[  6 -11 -15 -20  -4  -9  -2  -4  -7  -2  10  -4 -19   7   0  -2  -2 -12
 -21  18   1 -19 -16   0   6 -20] | 2
[  0  -8   2 -17  -5 -13  -2   8  -2   5   7  -8 -36  -4  -1  -2  -2  -3
  17  14   0 -11  -3   3   5 -12] | 2
[  2  -2 -11 -24   2   0  -6  12  -7  -9  16  -4 -17   2  -4  -8   3   2
 -41  -6  -5 -14  -4   0  10  -6] | 7
[ -2 -11  -9  16 -13 -12 -11   3   5  12   0  -7 -31  -6   6  -1  -4  17
  29  12  -5   2  -8   2   3   5] | 0
[  3 -15 -29 -24   0   5 -13   0 -17 -12   4   2 -21   3   3  -9  -4  12
 -24  -1  -6  -9  -1   3  11  -5] | 4
[  4 -12 -11 -18  -4  -3 -11   3   0  -4   6  -3 -18  11   0  -6  -1  -2
  -4  11  -2 -17  -7   0   6 -17] | 2
[  4   4  -3 -44   1  -3   2   9  -7   2  11  -3 -10  -2  -6   1   2  -7
 -51  -6  -1  -8   2  -3   6  -8] | 9
[ -6  -8  -7 -13  -5   2  -7   6   3   7  -4  -4 -12 -21   6   9  -3  18
 -13   6  -1   6 -14  -5   3   3] | 6
[  3 -18 -23  -3  -5  -6  -9  -9   1   1  -8  -1 -15  -1  10  -4  -6  21
  33   8  -6   2 -11   4   8   5] | 2
[ -1 -12 -13 -11  -4  -6 -14   8   5   1  13  -3 -22   6   4  -1   2   7
 -14  11   3 -10 -12  -2   7  -6] | 4
[  0  -9 -19 -16   9   7 -17   8  -3 -13  14  -2 -12  13   0 -20   3  11
 -34  -7  -3 -19  -5   0  10  -7] | 5
[  2  -8  -5  -1  -9 -11   0  -3 -10   1   9  -7 -25   2  -3  -2  -5  -9
  10  18  -2 -15  -8   3   7 -16] | 1
[ -7   5   5  11  -3  -1   1   7   4   7  -6  -3  -9  -4  -5  -7  -1  -1
  21   6 -12  10   8   3   0  -7] | 4
[ -7  -3  -8   7  -4   6   0   2 -11  -3  -7   1   1 -17  -3  -6  -4  11
  -9  -5 -15  12   2   3   9   4] | 7
[ -4 -12 -16  26   0   4 -17   0   1   5  -2  -2 -18  -6   8  -8   0  17
  46   9  -4   3 -11   5   9  -4] | 3
[  9  -8 -22   5 -10  -8   0  -3 -12   5   5  -1 -24   0   0   5  -1  -2
  -6   9   2  -6   7   0   0  -4] | 2
[ -8   5   8  10  -4   2   5   3  -5   0  -9  -1   8 -15  -3   2  -4   5
  -5  -5 -10  12  -4   2   7   5] | 7
[ -1  -3 -15 -49   9   4  -9  12  -1 -16  15  -2  -9   9  -2 -11   2   8
 -53  -7  -4 -16  -9  -2  12  -7] | 10
[ -5   3  -2   3   2   7   1  11 -14  -5   6  -1   0 -10 -11   1   3  -8
 -31  -2  -8   1  -4   1  11 -10] | 10

[  6  25  16  -6  31  16   3  -4  -4  13  -3   7  -5  -9   4  25  12  -3
   2  35   3   6 -23   0  22  18 -22   3 -23 -36  27  -4  -6  13 -39   3
  30  26   0   5  -3  15  11  10 -30   4 -16   0   6   1  17  -3   7   6
  26   0  13  21  -4 -21 -11] | 4
[  4  32  17  -9  20  17   5 -10  -8  19  -5   8  -3  -9  16  27  -1 -27
  -1  30   3  23  -7   0  23   9 -26   4 -36 -24  41  -6  -9   7 -35   3
  22  33   0   5  -4  13  11   9 -26  -2 -17  -1  -1  -3   3   0   3   8
  35  -1  12  27  -3 -19  -9] | 1
[  6  29  18  -7  30  18   6  -8  -6  16  -3   7  -3  -9  11  24   8 -11
   0  36   3  14 -20   1  21  15 -26   5 -27 -35  33  -4  -7  12 -40   3
  31  29   0   5  -4  12  11  10 -28   2 -16   0   6   0  13  -2   6   7
  32  -1  13  24  -4 -23 -10] | 5
[  8  32  14  -5  24  11   4 -12   1  16  -6   3  -4  -4  10  25   1 -17
   8  34   3  16 -18   3  27  11 -15   6 -33 -19  31  -7  -2   9 -63   3
  27  29  -2   6  -3  11  10  12 -26   4 -23  -2  -1  -1   8   0  10   6
  26   0  11  30  -3 -16 -12] | 9
[  5  30  16  -2  20  13   4 -10  -6  11  -6   3  -3  -7  16  23  -2 -27
 -20  26   3   9 -19   1  21   7 -22   4 -32 -17  36  -7  -6  11 -43   3
  20  32   0   5  -4  13   8  10 -23   1 -19  -1  -7  -1   2   3   7   6
  26   0   8  22  -3 -18 -12] | 0
[  6  31  14  -8  30  18   6  -8  -5  14  -4   7  -3  -8  11  28  11 -10
   2  32   3  13 -17   1  24  16 -26   5 -28 -33  41  -5  -7  12 -34   3
  27  29   0   4  -3  11   5  11 -29   3 -17   0   3   0  13  -3   6   6
  32  -1  12  23  -4 -20 -12] | 8
[  6  34  16  -6  28  19   7  -7  -8  19  -4   8  -3  -8  12  25   8 -13
   3  31   3  20 -13   2  21  14 -25   6 -31 -30  37  -6  -8   9 -35   3
  36  29   0   4  -3  14  12  11 -29   3  -3   0   5  -1  16  -3   5   6
  35  -1  15  27  -3 -21 -11] | 8
[  9  28  11  -5  23  10   5 -12  -3  15  -4   8  -6  -4  11  27   5 -17
  28  25   2  13 -19   2  24  13 -19   5 -23  -6  25  -7  -1  11 -56   2
  28  30  -2   5  -3  14  13  13 -22   5 -21  -2   5  -1  14   1  11   5
  26   1  15  29  -1 -18  -8] | 10
[  8  30  13  -8  12   3  10  -7 -17  18  -3   7  -4  -7  17  26   6 -23
 -23  11   1  20   4  -2  10   8 -19   1  -9  12  33  -9 -12  -4 -47   1
  32  38  -3   4  -4  14  15  10 -29  -3 -13  -2  -7  -9  22   2   3   5
  48  -1  13  24  -3 -14  -5] | 8
[ 10  28  15  -7  18   0   7  -7 -12  14  -2   6  -5  -9  10  25  13 -13
 -19  17   1   5  -7  -1   9  14 -19  -1  -8   7  19  -6  -8   4 -61   2
  30  33  -4   4  -4  11  10  14 -38   0 -15  -1  -3  -4  24   3   8   4
  35   1  17  19  -2 -29  -7] | 8
